Here is a tiny trained network, its code and every weight. The questions are about switching its units off for an input and a class, where a switched-off unit gives its printed mean instead of its output.

import numpy as np


def w(rows, s, z=0):
    codes = np.array(rows[::2]) - 128.0
    scale = np.full(codes.shape[1], s)
    scale[-1] = z or s
    return codes * scale


def f(y):
    return np.maximum(y, 0)


def log_softmax(a):
    a = a - a.max(-1, keepdims=True)
    return a - np.log(np.exp(a).sum(-1, keepdims=True))


def net(x, mask):
    res = np.array(x, float).reshape(1, 5) / 4 @ E
    y = f(res @ A[0][:, :-1].T + A[0][:, -1])
    res = res + np.where(mask, y, B[0][:, -1]) @ B[0][:, :-1]
    return log_softmax(res[-1] @ U[:, :-1].T + U[:, -1])


A, B = {}, {}
E = w([
[242,83,62],'x0',
[193,245,178],'x1',
[129,129,127],'x2',
[127,128,128],'x3',
[62,183,24],'x4',
],0.012)
A[0] = w([
[133,92,86,111],'neuron 1',
[44,94,159,167],'neuron 2',
[119,74,107,192],'neuron 3',
[134,16,117,254],'neuron 4',
[59,84,152,196],'neuron 5',
[149,207,134,172],'neuron 6',
[94,123,129,89],'neuron 7',
[98,185,200,198],'neuron 8',
[252,196,84,98],'neuron 9',
[100,185,33,196],'neuron 10',
],0.015,0.0058)
B[0] = w([
[163,113,75,176],'neuron 1',
[63,89,159,225],'neuron 2',
[175,95,103,199],'neuron 3',
[168,106,137,253],'neuron 4',
[104,73,172,219],'neuron 5',
[80,160,133,215],'neuron 6',
[98,118,120,155],'neuron 7',
[135,215,166,236],'neuron 8',
[69,48,169,238],'neuron 9',
[78,122,10,248],'neuron 10',
],0.014)
U = w([
[106,88,220,232],'0',
[16,108,86,188],'1',
[151,225,207,167],'2',
[44,241,75,2],'3',
[247,103,124,74],'4',
[166,120,12,22],'5',
],0.011,0.004)

Each question gives the input, the list of numbers given to net, and the class t.
The units are the neurons (one row each of A and B). Each row of codes is followed by its name. A weight is (code - 128) times the scale printed after its matrix; where a second scale follows, it is the last column's (A, B and U).
mask holds one flag per neuron, in row order. A switched-off neuron (its flag False) gives its mean, the last column of its row in B, instead of its output. The means were averaged over made-up inputs and are rounded, as every weight is.
A unit's drop is (log p(t) with every unit on - log p(t) with that unit switched off) / (log p(t) with every unit on - log p(t) with every unit switched off).
The circuit of an input: a set's keep is (log p(t) with only the set's units on - log p(t) with every unit switched off) / (log p(t) with every unit on - log p(t) with every unit switched off). Starting from all 10 units, units are removed one at a time, each time the one whose removal leaves the highest keep (on an exact tie, the one counted first), for as long as the keep stays at least 0.8.
circuit, biggest first: the units of the circuit, biggest drop first
k most important neurons: the k neurons with the biggest drops, biggest first
drop of u: that unit's drop, to one decimal
input [-8,2,7,1,-1], class 2: circuit, biggest first => neuron 8
input [4,0,1,4,1], class 5: 2 most important neurons => neuron 2; neuron 5
input [0,3,-1,-2,4], class 3: circuit, biggest first => neuron 5; neuron 2
input [-8,2,-6,7,4], class 3: 2 most important neurons => neuron 8; neuron 9
input [4,4,-6,0,0], class 0: 3 most important neurons => neuron 10; neuron 9; neuron 1
input [0,1,-4,5,-6], class 2: circuit, biggest first => neuron 9; neuron 2; neuron 10
input [8,7,8,-1,-4], class 0: 2 most important neurons => neuron 9; neuron 10
input [-5,-5,-8,7,0], class 0: 2 most important neurons => neuron 10; neuron 5
input [-2,7,-3,6,-4], class 2: 2 most important neurons => neuron 8; neuron 10
input [-6,4,-5,2,1], class 3: 2 most important neurons => neuron 4; neuron 6
input [6,-6,-3,3,-1], class 4: 2 most important neurons => neuron 10; neuron 4
input [-4,-6,3,1,0], class 0: 2 most important neurons => neuron 10; neuron 5
input [7,8,-6,-8,-5], class 0: 2 most important neurons => neuron 9; neuron 10
input [5,2,-1,-4,0], class 0: most important neuron => neuron 10
input [7,5,7,-4,-4], class 0: 2 most important neurons => neuron 9; neuron 10
input [5,-1,2,-3,-3], class 4: 2 most important neurons => neuron 10; neuron 2
input [8,0,-6,-8,-2], class 4: 2 most important neurons => neuron 2; neuron 5
input [-6,4,-2,3,0], class 2: drop of neuron 8 => 0.2
input [-4,-2,-8,-4,-4], class 0: drop of neuron 10 => 0.3
input [0,-7,2,6,-2], class 0: drop of neuron 10 => 0.3
input [6,0,-6,7,6], class 5: circuit, biggest first => neuron 2
input [0,7,-2,1,-3], class 2: drop of neuron 8 => 1.0
